Here is a tiny trained network, its code and every weight. The questions are about switching its units off for an input and a target symbol, where a switched-off unit gives its printed mean instead of its output.

import numpy as np


def w(rows, s, z=0):
    codes = np.array(rows[::2]) - 128.0
    scale = np.full(codes.shape[1], s)
    scale[-1] = z or s
    return codes * scale


def norm(h):
    return h / np.sqrt((h * h).mean(-1, keepdims=True) + 1e-5)


def f(y):
    return np.maximum(y, 0)


def softmax(a):
    e = np.exp(a - a.max(-1, keepdims=True))
    return e / e.sum(-1, keepdims=True)


def log_softmax(a):
    a = a - a.max(-1, keepdims=True)
    return a - np.log(np.exp(a).sum(-1, keepdims=True))


def net(x, mask):
    ids = ['γδελμτ'.index(c) for c in x.split()]
    T = len(ids)
    res = E[ids] + P[:T]
    r = norm(res)
    for j in range(2):
        rows = slice(2 * j, 2 * j + 2)
        q, k, v = (r @ M[0][rows].T for M in (Q, K, V))
        z = softmax(np.where(np.tri(T) > 0, q @ k.T / 2**0.5, -1e9)) @ v
        o = O[0][rows]
        res = res + np.where(mask[j], z, o[:, -1]) @ o[:, :-1]
    y = f(norm(res) @ A[0][:, :-1].T + A[0][:, -1])
    res = res + np.where(mask[2:10], y, B[0][:, -1]) @ B[0][:, :-1]
    return log_softmax(norm(res)[-1] @ U[:, :-1].T + U[:, -1])


Q, K, V, O, A, B = {}, {}, {}, {}, {}, {}
E = w([
[146,86,165,145,159,96,150,135],'γ',
[133,178,167,123,36,107,162,124],'δ',
[73,154,34,172,199,140,228,134],'ε',
[205,102,141,173,90,127,255,126],'λ',
[197,100,138,74,118,92,144,174],'μ',
[146,120,125,93,57,173,164,195],'τ',
],0.0085)
P = w([
[33,112,101,160,169,109,128,147],'0',
[47,95,71,71,150,2,187,140],'1',
[87,174,105,158,156,131,73,93],'2',
[73,98,112,74,155,71,144,173],'3',
[93,149,122,137,152,170,46,92],'4',
[125,109,150,62,191,130,146,169],'5',
[125,152,113,155,149,153,50,89],'6',
],0.0071)
Q[0] = w([
[163,232,106,216,119,204,25,49],'H1',
[113,35,141,120,62,132,222,124],'H1',
[129,176,87,181,122,149,116,97],'H2',
[78,84,119,95,137,48,254,185],'H2',
],0.0063)
K[0] = w([
[40,183,3,107,193,68,225,160],'H1',
[135,55,212,164,70,152,74,184],'H1',
[136,122,101,155,122,100,174,165],'H2',
[67,158,155,104,164,162,56,123],'H2',
],0.008)
V[0] = w([
[106,175,51,117,179,163,96,157],'H1',
[124,109,83,198,146,211,192,82],'H1',
[123,136,133,109,68,128,70,156],'H2',
[75,90,159,86,137,117,2,114],'H2',
],0.0066)
O[0] = w([
[175,213,87,20,141,94,89,57,138],'H1',
[124,234,133,162,94,132,83,186,97],'H1',
[23,153,140,149,161,24,131,150,126],'H2',
[58,104,32,150,103,2,161,152,3],'H2',
],0.0079,0.0027)
A[0] = w([
[97,59,105,108,55,213,146,176,151],'N1',
[119,122,149,145,196,86,248,145,162],'N2',
[144,130,36,105,132,2,128,139,2],'N3',
[138,168,141,64,186,119,197,130,33],'N4',
[92,174,224,201,99,147,102,196,177],'N5',
[101,155,106,118,96,204,98,188,101],'N6',
[33,133,184,195,115,159,99,22,162],'N7',
[69,130,83,225,235,164,65,70,140],'N8',
],0.006,0.0008)
B[0] = w([
[159,177,127,171,189,93,115,127,251],'N1',
[73,136,150,117,74,151,27,145,254],'N2',
[137,195,23,186,103,180,136,89,226],'N3',
[213,161,254,116,157,186,97,99,200],'N4',
[183,97,67,135,211,113,182,52,221],'N5',
[50,102,162,169,174,29,160,115,213],'N6',
[160,155,38,141,24,143,145,211,184],'N7',
[110,112,189,98,33,62,38,157,163],'N8',
],0.0059,0.0044)
U = w([
[55,99,198,143,78,91,75,188,165],'γ',
[104,160,2,182,71,128,160,157,93],'δ',
[130,251,128,77,120,103,64,98,36],'ε',
[199,96,196,136,135,188,156,101,253],'λ',
[102,63,64,78,147,107,134,14,237],'μ',
[127,159,138,208,226,46,172,135,2],'τ',
],0.0069,0.00065)

Each question gives the input, a string of symbols that net reads in full, and the target symbol t.
The units are the heads (2 rows each of Q, K, V and O) and the neurons (one row each of A and B). Each row of codes is followed by its name. A weight is (code - 128) times the scale printed after its matrix; where a second scale follows, it is the last column's (O, A, B and U).
mask holds one flag per unit, heads first, then neurons. A switched-off unit (its flag False) gives its mean, the last column of its rows in O or B, instead of its output. The means were averaged over made-up inputs and are rounded, as every weight is.
A unit's drop is (log p(t) with every unit on - log p(t) with that unit switched off) / (log p(t) with every unit on - log p(t) with every unit switched off).
The circuit of an input: a set's keep is (log p(t) with only the set's units on - log p(t) with every unit switched off) / (log p(t) with every unit on - log p(t) with every unit switched off). Starting from all 10 units, units are removed one at a time, each time the one whose removal leaves the highest keep (on an exact tie, the one counted first), for as long as the keep stays at least 0.8.
units of the circuit, in order: the units of the circuit, biggest drop first
most important unit: the unit with the biggest drop
k most important neurons: the k neurons with the biggest drops, biggest first
which heads matter: for each layer, one digit per head in row order, 1 if its drop is at least 0.15 and else 0, layers parted by /
input γ δ τ λ γ λ, target δ: units of the circuit, in order : [H2, N3]
input τ τ γ γ, target δ: which heads matter : 01
input γ τ ε ε μ ε, target μ: which heads matter : 11
input γ τ τ τ μ τ, target μ: most important unit : H1
input ε γ γ, target ε: which heads matter : 10
input γ τ τ τ γ τ, target δ: which heads matter : 01
input τ δ λ δ μ δ, target μ: which heads matter : 11
input δ λ λ δ, target τ: units of the circuit, in order : [H1, N5]
input τ γ τ λ, target ε: units of the circuit, in order : [H1, N2]
input γ λ τ δ δ μ, target γ: units of the circuit, in order : [H2, N2, N5]
input μ δ τ μ, target ε: units of the circuit, in order : [H1, N5]
input λ ε μ γ τ λ, target ε: which heads matter : 11
input γ τ τ τ γ γ δ, target δ: units of the circuit, in order : [N7, H1]
input γ μ τ τ τ γ, target ε: most important neuron : [N3]
input γ γ μ ε, target μ: which heads matter : 10
input δ γ τ, target τ: which heads matter : 00
input γ τ τ τ ε ε, target λ: which heads matter : 01
input γ δ γ τ γ ε, target δ: which heads matter : 01
input τ τ δ μ, target γ: units of the circuit, in order : [H1, N2, N5]
input μ μ λ τ τ, target λ: units of the circuit, in order : [H2, H1]
input τ λ τ ε, target ε: most important neuron : [N4]
input γ λ δ ε, target γ: which heads matter : 10
input ε δ λ μ, target τ: 2 most important neurons : [N6, N5]
input μ λ γ, target λ: which heads matter : 01
input δ μ μ μ δ ε, target γ: 3 most important neurons : [N2, N8, N5]
input μ γ ε δ δ λ, target γ: which heads matter : 01
input τ λ τ, target λ: units of the circuit, in order : [H2]
